Below are the code and all the weights of a small trained network. Each question names an input and a class and asks about switching units off, where a switched-off unit gives its printed mean instead of its output.

import numpy as np


def w(rows, s, z=0):
    codes = np.array(rows[::2]) - 128.0
    scale = np.full(codes.shape[1], s)
    scale[-1] = z or s
    return codes * scale


def norm(h):
    return h / np.sqrt((h * h).mean(-1, keepdims=True) + 1e-5)


def f(y):
    return y / 2 * (1 + np.tanh(0.7978845608 * (y + 0.044715 * y**3)))


def log_softmax(a):
    a = a - a.max(-1, keepdims=True)
    return a - np.log(np.exp(a).sum(-1, keepdims=True))


def net(x, mask):
    res = np.array(x, float).reshape(1, 6) / 4 @ E
    u = 0
    for l in range(3):
        y = f(norm(res) @ A[l][:, :-1].T + A[l][:, -1])
        res = res + np.where(mask[u : u + 10], y, B[l][:, -1]) @ B[l][:, :-1]
        u += 10
    return log_softmax(norm(res)[-1] @ U[:, :-1].T + U[:, -1])


A, B = {}, {}
E = w([
[126,90,157,51],'x0',
[70,174,5,129],'x1',
[186,51,104,118],'x2',
[79,34,121,159],'x3',
[93,131,57,14],'x4',
[226,162,76,178],'x5',
],0.0023)
A[0] = w([
[27,36,184,124,63],'0.n0',
[118,155,139,143,108],'0.n1',
[127,129,130,129,128],'0.n2',
[71,86,99,76,45],'0.n3',
[111,114,205,51,59],'0.n4',
[58,157,58,172,62],'0.n5',
[170,128,182,190,129],'0.n6',
[125,18,132,107,65],'0.n7',
[121,131,134,143,120],'0.n8',
[4,187,31,200,6],'0.n9',
],0.004,0.0026)
B[0] = w([
[206,173,95,81,253],'0.n0',
[125,98,132,84,91],'0.n1',
[127,124,129,124,128],'0.n2',
[136,70,175,114,66],'0.n3',
[26,181,114,34,144],'0.n4',
[23,130,106,172,112],'0.n5',
[135,30,97,146,250],'0.n6',
[130,63,34,88,140],'0.n7',
[123,112,133,121,108],'0.n8',
[3,115,48,157,203],'0.n9',
],0.0028,0.0005)
A[1] = w([
[221,225,69,129,2],'1.n0',
[153,85,228,212,59],'1.n1',
[160,43,73,52,211],'1.n2',
[180,124,83,191,97],'1.n3',
[120,143,141,161,164],'1.n4',
[146,122,97,140,54],'1.n5',
[185,224,75,160,13],'1.n6',
[98,105,102,1,221],'1.n7',
[106,162,136,162,204],'1.n8',
[48,120,250,124,223],'1.n9',
],0.0054,0.00093)
B[1] = w([
[170,92,101,26,183],'1.n0',
[198,131,98,223,201],'1.n1',
[47,31,199,145,226],'1.n2',
[134,114,190,74,165],'1.n3',
[157,108,99,110,140],'1.n4',
[110,121,138,111,120],'1.n5',
[137,92,89,23,175],'1.n6',
[101,131,232,163,249],'1.n7',
[146,118,80,115,155],'1.n8',
[161,254,108,122,228],'1.n9',
],0.0052,0.0022)
A[2] = w([
[177,149,75,71,7],'2.n0',
[130,187,209,99,22],'2.n1',
[148,140,144,141,141],'2.n2',
[75,181,6,156,116],'2.n3',
[116,68,123,131,55],'2.n4',
[218,92,156,255,51],'2.n5',
[94,93,114,119,153],'2.n6',
[97,191,46,172,175],'2.n7',
[142,88,89,127,40],'2.n8',
[29,192,63,64,122],'2.n9',
],0.005,0.0013)
B[2] = w([
[142,74,129,79,132],'2.n0',
[94,254,152,93,156],'2.n1',
[122,152,119,143,143],'2.n2',
[37,82,43,134,195],'2.n3',
[125,105,149,134,123],'2.n4',
[202,144,115,231,251],'2.n5',
[130,101,148,159,152],'2.n6',
[105,103,54,107,193],'2.n7',
[126,138,170,117,105],'2.n8',
[173,118,92,224,247],'2.n9',
],0.004,0.0016)
U = w([
[172,49,157,172,145],'0',
[11,118,7,156,214],'1',
[34,30,207,110,168],'2',
[79,228,216,65,89],'3',
[194,92,141,23,2],'4',
[178,123,43,17,65],'5',
[244,152,135,224,228],'6',
[119,240,94,144,1],'7',
],0.011,0.0021)

Each question gives the input, the list of numbers given to net, and the class t.
The units are the neurons (one row each of A and B). Each row of codes is followed by its name. A weight is (code - 128) times the scale printed after its matrix; where a second scale follows, it is the last column's (A, B and U).
mask holds one flag per neuron, layer by layer. A switched-off neuron (its flag False) gives its mean, the last column of its row in B, instead of its output. The means were averaged over made-up inputs and are rounded, as every weight is.
A unit's drop is (log p(t) with every unit on - log p(t) with that unit switched off) / (log p(t) with every unit on - log p(t) with every unit switched off).
The circuit of an input: a set's keep is (log p(t) with only the set's units on - log p(t) with every unit switched off) / (log p(t) with every unit on - log p(t) with every unit switched off). Starting from the 12 units with the biggest drops (on a tie, the unit counted first), units are removed one at a time, each time the one whose removal leaves the highest keep (on an exact tie, the one counted first), for as long as the keep stays at least 0.8.
units of the circuit, in order: the units of the circuit, biggest drop first
most important unit: the unit with the biggest drop
k most important neurons: the k neurons with the biggest drops, biggest first
k most important neurons of layer l: the k neurons of layer l with the biggest drops, biggest first
drop of u: that unit's drop, to one decimal
input [7,4,0,3,-5,-4], class 3: units of the circuit, in order -> 1.n9
input [0,8,-8,-8,4,8], class 5: units of the circuit, in order -> 1.n0, 1.n6
input [-4,-7,-3,-2,2,8], class 4: 2 most important neurons -> 1.n0, 1.n6
input [-1,-6,0,7,-1,-5], class 6: 3 most important neurons -> 1.n1, 1.n9, 2.n5
input [-5,-8,-7,-6,5,2], class 4: units of the circuit, in order -> 1.n0, 1.n6
input [-1,4,-2,3,-5,1], class 1: 3 most important neurons -> 0.n9, 2.n3, 1.n7
input [-2,0,4,-7,-4,7], class 5: 2 most important neurons of layer 1 -> 1.n0, 1.n6
input [-2,-2,-7,0,-1,-7], class 7: units of the circuit, in order -> 1.n9, 1.n2
input [8,-6,-2,-2,8,3], class 3: units of the circuit, in order -> 2.n1, 1.n7
input [-8,-2,-2,-5,-1,3], class 4: units of the circuit, in order -> 1.n6, 1.n0
input [-8,3,3,-5,4,2], class 4: 2 most important neurons -> 1.n0, 1.n6
input [7,-8,-3,6,-5,-6], class 3: 2 most important neurons of layer 2 -> 2.n1, 2.n9
input [-1,0,-1,-4,7,7], class 4: 2 most important neurons of layer 1 -> 1.n0, 1.n9
input [-1,-5,4,-6,0,4], class 4: units of the circuit, in order -> 1.n0
input [-6,2,4,7,-7,-8], class 6: 2 most important neurons -> 2.n5, 1.n1
input [2,2,8,0,-8,-6], class 6: 2 most important neurons -> 1.n1, 2.n5
input [3,7,3,1,3,-2], class 2: 2 most important neurons of layer 1 -> 1.n7, 1.n2
input [8,-5,2,-7,5,-8], class 3: 2 most important neurons -> 1.n9, 2.n1
input [-3,7,-6,-7,-7,7], class 5: drop of 1.n6 -> 0.2
input [3,-6,-1,-2,3,-6], class 3: most important unit -> 1.n9
input [1,1,1,-5,-2,-7], class 7: drop of 2.n5 -> -0.1
input [7,-1,-6,-2,-1,7], class 5: drop of 1.n7 -> 0.1
input [8,-1,0,-3,5,1], class 3: 2 most important neurons of layer 0 -> 0.n6, 0.n4
